Here is a tiny trained network, its code and every weight. The questions are about switching its units off for an input and a target symbol, where a switched-off unit gives its printed mean instead of its output.

import numpy as np


def w(rows, s, z=0):
    codes = np.array(rows[::2]) - 128.0
    scale = np.full(codes.shape[1], s)
    scale[-1] = z or s
    return codes * scale


def f(y):
    return y / 2 * (1 + np.tanh(0.7978845608 * (y + 0.044715 * y**3)))


def softmax(a):
    e = np.exp(a - a.max(-1, keepdims=True))
    return e / e.sum(-1, keepdims=True)


def log_softmax(a):
    a = a - a.max(-1, keepdims=True)
    return a - np.log(np.exp(a).sum(-1, keepdims=True))


def net(x, mask):
    ids = ['βγζθλμξπστφψ'.index(c) for c in x.split()]
    T = len(ids)
    res = E[ids] + P[:T]
    u = 0
    for l in range(2):
        q, k, v = (res @ M[l].T for M in (Q, K, V))
        z = softmax(np.where(np.tri(T) > 0, q @ k.T / 4**0.5, -1e9)) @ v
        res = res + np.where(mask[u], z, O[l][:, -1]) @ O[l][:, :-1]
        u += 1
        y = f(res @ A[l][:, :-1].T + A[l][:, -1])
        res = res + np.where(mask[u : u + 12], y, B[l][:, -1]) @ B[l][:, :-1]
        u += 12
    return log_softmax(res[-1] @ U[:, :-1].T + U[:, -1])


Q, K, V, O, A, B = {}, {}, {}, {}, {}, {}
E = w([
[163,155,125,141,181,120,52,171],'β',
[91,146,148,113,140,139,46,197],'γ',
[183,106,125,147,168,129,56,113],'ζ',
[149,172,139,174,124,159,125,68],'θ',
[150,76,174,177,133,144,104,80],'λ',
[100,95,199,161,121,146,109,123],'μ',
[182,134,18,183,211,112,109,61],'ξ',
[181,81,116,211,196,93,109,112],'π',
[100,250,106,115,123,151,81,142],'σ',
[76,214,173,136,139,155,151,136],'τ',
[70,26,186,186,169,97,112,173],'φ',
[109,126,107,130,203,132,131,120],'ψ',
],0.019)
P = w([
[211,121,108,136,149,195,75,174],'0',
[73,123,163,144,165,183,21,36],'1',
[131,125,115,159,63,100,99,144],'2',
[161,131,157,208,205,182,154,178],'3',
[81,132,189,112,219,152,41,32],'4',
[121,130,131,130,70,59,116,133],'5',
[153,129,172,175,209,147,183,160],'6',
[67,131,211,91,224,114,76,8],'7',
[110,132,146,106,75,13,127,116],'8',
[146,128,184,156,221,113,220,146],'9',
[94,126,194,100,195,93,48,19],'10',
[132,111,157,81,70,8,150,123],'11',
],0.016)
Q[0] = w([
[163,73,41,84,86,200,245,201],'0.h0',
[77,176,210,205,248,48,141,101],'0.h0',
[206,157,208,239,199,182,168,221],'0.h0',
[128,137,111,131,63,117,170,157],'0.h0',
],0.011)
K[0] = w([
[77,146,114,248,191,212,92,143],'0.h0',
[126,114,136,53,155,52,209,130],'0.h0',
[68,133,164,121,206,50,172,80],'0.h0',
[102,98,125,143,130,174,122,145],'0.h0',
],0.015)
V[0] = w([
[62,38,108,219,111,118,120,129],'0.h0',
[61,51,62,38,193,86,97,196],'0.h0',
[33,174,138,32,118,165,206,186],'0.h0',
[91,64,255,100,88,171,114,214],'0.h0',
],0.0073)
O[0] = w([
[51,82,118,119,115,124,232,110,218],'0.h0',
[100,30,27,133,167,221,155,195,98],'0.h0',
[84,192,136,254,106,191,95,126,2],'0.h0',
[30,135,67,137,191,52,123,99,218],'0.h0',
],0.009,0.0068)
A[0] = w([
[121,102,216,176,171,144,148,144,92],'0.n0',
[85,175,161,97,212,203,105,105,34],'0.n1',
[175,147,135,128,51,85,202,167,151],'0.n2',
[131,139,149,146,217,86,76,168,2],'0.n3',
[165,96,131,117,176,208,171,202,48],'0.n4',
[181,142,165,167,248,182,145,57,167],'0.n5',
[162,120,138,196,163,69,153,59,113],'0.n6',
[153,144,55,104,85,80,90,202,84],'0.n7',
[150,156,66,169,57,19,172,196,66],'0.n8',
[99,246,65,103,46,97,155,202,63],'0.n9',
[147,92,126,135,205,255,79,80,138],'0.n10',
[41,91,191,119,33,100,106,230,136],'0.n11',
],0.0093,0.0046)
B[0] = w([
[156,229,56,93,124,168,113,137,200],'0.n0',
[204,31,135,192,116,177,88,127,197],'0.n1',
[91,141,147,159,207,176,210,129,150],'0.n2',
[116,171,146,138,70,186,149,47,185],'0.n3',
[61,128,163,213,58,151,166,2,164],'0.n4',
[90,137,137,94,36,107,70,227,255],'0.n5',
[128,91,139,107,132,218,118,86,228],'0.n6',
[138,242,111,142,151,89,107,56,138],'0.n7',
[193,174,106,242,109,150,192,213,154],'0.n8',
[228,35,151,38,156,223,175,145,144],'0.n9',
[132,186,207,176,181,136,177,177,198],'0.n10',
[217,117,183,135,68,141,106,184,189],'0.n11',
],0.0081,0.012)
Q[1] = w([
[155,72,204,83,171,51,104,46],'1.h0',
[112,34,172,255,202,52,79,130],'1.h0',
[137,137,113,196,27,109,113,40],'1.h0',
[162,196,135,72,185,69,44,177],'1.h0',
],0.0069)
K[1] = w([
[139,124,173,101,139,56,114,125],'1.h0',
[134,103,132,208,123,8,129,111],'1.h0',
[124,100,143,159,76,128,80,120],'1.h0',
[150,146,102,125,136,76,81,132],'1.h0',
],0.011)
V[1] = w([
[224,35,218,51,230,180,131,127],'1.h0',
[127,243,126,130,155,96,121,134],'1.h0',
[54,169,125,29,76,191,182,136],'1.h0',
[37,53,181,183,92,157,3,142],'1.h0',
],0.0038)
O[1] = w([
[14,188,10,89,101,124,200,103,226],'1.h0',
[152,47,85,127,154,123,71,91,80],'1.h0',
[177,85,115,159,185,14,46,134,132],'1.h0',
[25,183,19,98,81,95,253,69,253],'1.h0',
],0.0052,0.0047)
A[1] = w([
[189,171,105,2,51,53,195,120,46],'1.n0',
[171,170,40,192,97,95,149,229,74],'1.n1',
[193,133,107,210,98,158,199,173,2],'1.n2',
[118,135,169,107,16,103,52,178,93],'1.n3',
[185,96,91,213,162,120,155,89,60],'1.n4',
[169,172,115,85,49,124,148,45,49],'1.n5',
[192,87,50,158,155,32,151,141,180],'1.n6',
[184,76,141,41,142,154,161,157,173],'1.n7',
[41,76,83,117,140,102,99,46,136],'1.n8',
[133,64,92,42,112,55,90,134,156],'1.n9',
[50,27,113,73,102,147,55,126,110],'1.n10',
[48,127,165,211,66,98,171,112,74],'1.n11',
],0.009,0.0071)
B[1] = w([
[117,24,85,212,82,151,32,143,202],'1.n0',
[144,140,186,205,163,210,135,8,154],'1.n1',
[96,136,106,110,148,118,31,217,176],'1.n2',
[185,76,2,116,130,89,225,88,235],'1.n3',
[95,205,65,68,126,188,112,119,131],'1.n4',
[48,56,160,152,252,53,171,195,168],'1.n5',
[108,208,175,121,70,120,86,105,162],'1.n6',
[153,118,147,88,166,161,80,43,205],'1.n7',
[178,105,197,143,90,109,182,118,245],'1.n8',
[43,213,106,131,85,251,168,207,179],'1.n9',
[196,230,90,190,167,74,97,148,234],'1.n10',
[131,108,90,124,220,107,40,131,255],'1.n11',
],0.0075,0.009)
U = w([
[148,162,88,26,193,145,138,133,183],'β',
[171,79,75,108,93,50,70,203,179],'γ',
[107,118,134,181,136,155,62,198,79],'ζ',
[120,48,171,130,90,189,136,85,100],'θ',
[92,137,53,144,158,177,83,47,34],'λ',
[150,133,95,153,220,147,207,154,120],'μ',
[58,215,152,70,57,98,183,188,253],'ξ',
[195,114,216,133,91,156,175,253,148],'π',
[195,126,78,173,80,191,186,141,127],'σ',
[164,164,176,160,95,80,78,99,110],'τ',
[90,106,106,65,50,156,26,153,132],'φ',
[197,91,116,114,163,129,65,151,77],'ψ',
],0.0069,0.0071)

Each question gives the input, a string of symbols that net reads in full, and the target symbol t.
The units are the heads (4 rows each of Q, K, V and O) and the neurons (one row each of A and B). Each row of codes is followed by its name. A weight is (code - 128) times the scale printed after its matrix; where a second scale follows, it is the last column's (O, A, B and U).
mask holds one flag per unit, layer by layer, with each layer's heads first. A switched-off unit (its flag False) gives its mean, the last column of its rows in O or B, instead of its output. The means were averaged over made-up inputs and are rounded, as every weight is.
A unit's drop is (log p(t) with every unit on - log p(t) with that unit switched off) / (log p(t) with every unit on - log p(t) with every unit switched off).
The circuit of an input: a set's keep is (log p(t) with only the set's units on - log p(t) with every unit switched off) / (log p(t) with every unit on - log p(t) with every unit switched off). Starting from the 12 units with the biggest drops (on a tie, the unit counted first), units are removed one at a time, each time the one whose removal leaves the highest keep (on an exact tie, the one counted first), for as long as the keep stays at least 0.8.
units of the circuit, in order: the units of the circuit, biggest drop first
k most important neurons: the k neurons with the biggest drops, biggest first
k most important neurons of layer l: the k neurons of layer l with the biggest drops, biggest first
input τ μ ψ μ μ, target π: units of the circuit, in order -> (0.n10 0.h0)
input τ λ μ λ φ μ μ λ, target τ: units of the circuit, in order -> (1.n10 0.h0 1.n8 0.n5)
input ζ μ γ λ ζ λ ψ φ θ λ β, target γ: units of the circuit, in order -> (0.h0 1.n3 1.n0 0.n5)
input π φ μ θ μ μ μ μ μ, target γ: units of the circuit, in order -> (0.n11 1.n11 1.n3)
input λ λ μ ψ μ λ σ, target β: units of the circuit, in order -> (0.n9 1.n7 0.h0)
input λ λ μ μ μ λ τ, target σ: units of the circuit, in order -> (0.h0 1.n3 0.n5 0.n1)
input φ π ζ φ μ τ μ λ, target λ: units of the circuit, in order -> (0.h0 1.h0 1.n11)
input σ λ μ τ φ λ μ λ τ, target π: units of the circuit, in order -> (0.n9 0.n11)
input π ξ μ β φ μ ψ γ θ, target μ: units of the circuit, in order -> (0.n5 1.n5)
input β ψ λ π, target ζ: 3 most important neurons of layer 0 -> (0.n4 0.n10 0.n5)
input β ξ π π τ, target φ: 2 most important neurons of layer 1 -> (1.n0 1.n9)
input μ μ μ λ τ β, target τ: 2 most important neurons of layer 0 -> (0.n5 0.n7)
input τ μ λ γ λ μ μ θ τ, target π: most important neuron of layer 1 -> (1.n11)
input ξ π φ β, target μ: 3 most important neurons of layer 0 -> (0.n4 0.n11 0.n8)
input ξ θ λ λ τ λ μ β φ, target ζ: most important neuron of layer 1 -> (1.n1)
input μ λ λ, target θ: 2 most important neurons of layer 1 -> (1.n10 1.n0)
input β λ λ π ζ τ λ π σ π θ, target σ: units of the circuit, in order -> (1.n3 0.h0 0.n5)
input μ μ ξ τ μ ζ, target φ: units of the circuit, in order -> (0.h0 1.n0 0.n10 1.n9)
input τ ψ β μ φ λ β τ λ φ φ, target ξ: 3 most important neurons -> (1.n9 1.n11 0.n1)
input λ μ σ ψ φ σ μ, target μ: units of the circuit, in order -> (0.h0)
input μ π μ π λ τ μ μ μ τ μ, target τ: 2 most important neurons -> (1.n10 1.n8)
input ζ μ ψ β σ λ μ ξ ψ λ μ π, target β: 2 most important neurons of layer 1 -> (1.n4 1.n7)
input φ ξ τ β μ μ ξ μ π μ λ, target φ: 2 most important neurons of layer 1 -> (1.n0 1.n9)
input λ φ ψ π, target ζ: 2 most important neurons -> (0.n5 0.n4)
input γ λ μ λ μ, target τ: 3 most important neurons -> (1.n10 0.n1 1.n8)
input μ θ ζ θ φ μ ζ τ π β, target σ: 4 most important neurons -> (1.n3 0.n5 1.n11 0.n0)
input θ ζ λ ψ τ ζ φ μ, target β: most important neuron of layer 1 -> (1.n7)
input ζ λ λ λ τ β ξ γ, target ψ: 2 most important neurons -> (0.n1 0.n7)
input γ μ τ τ, target σ: 4 most important neurons of layer 0 -> (0.n5 0.n0 0.n1 0.n4)
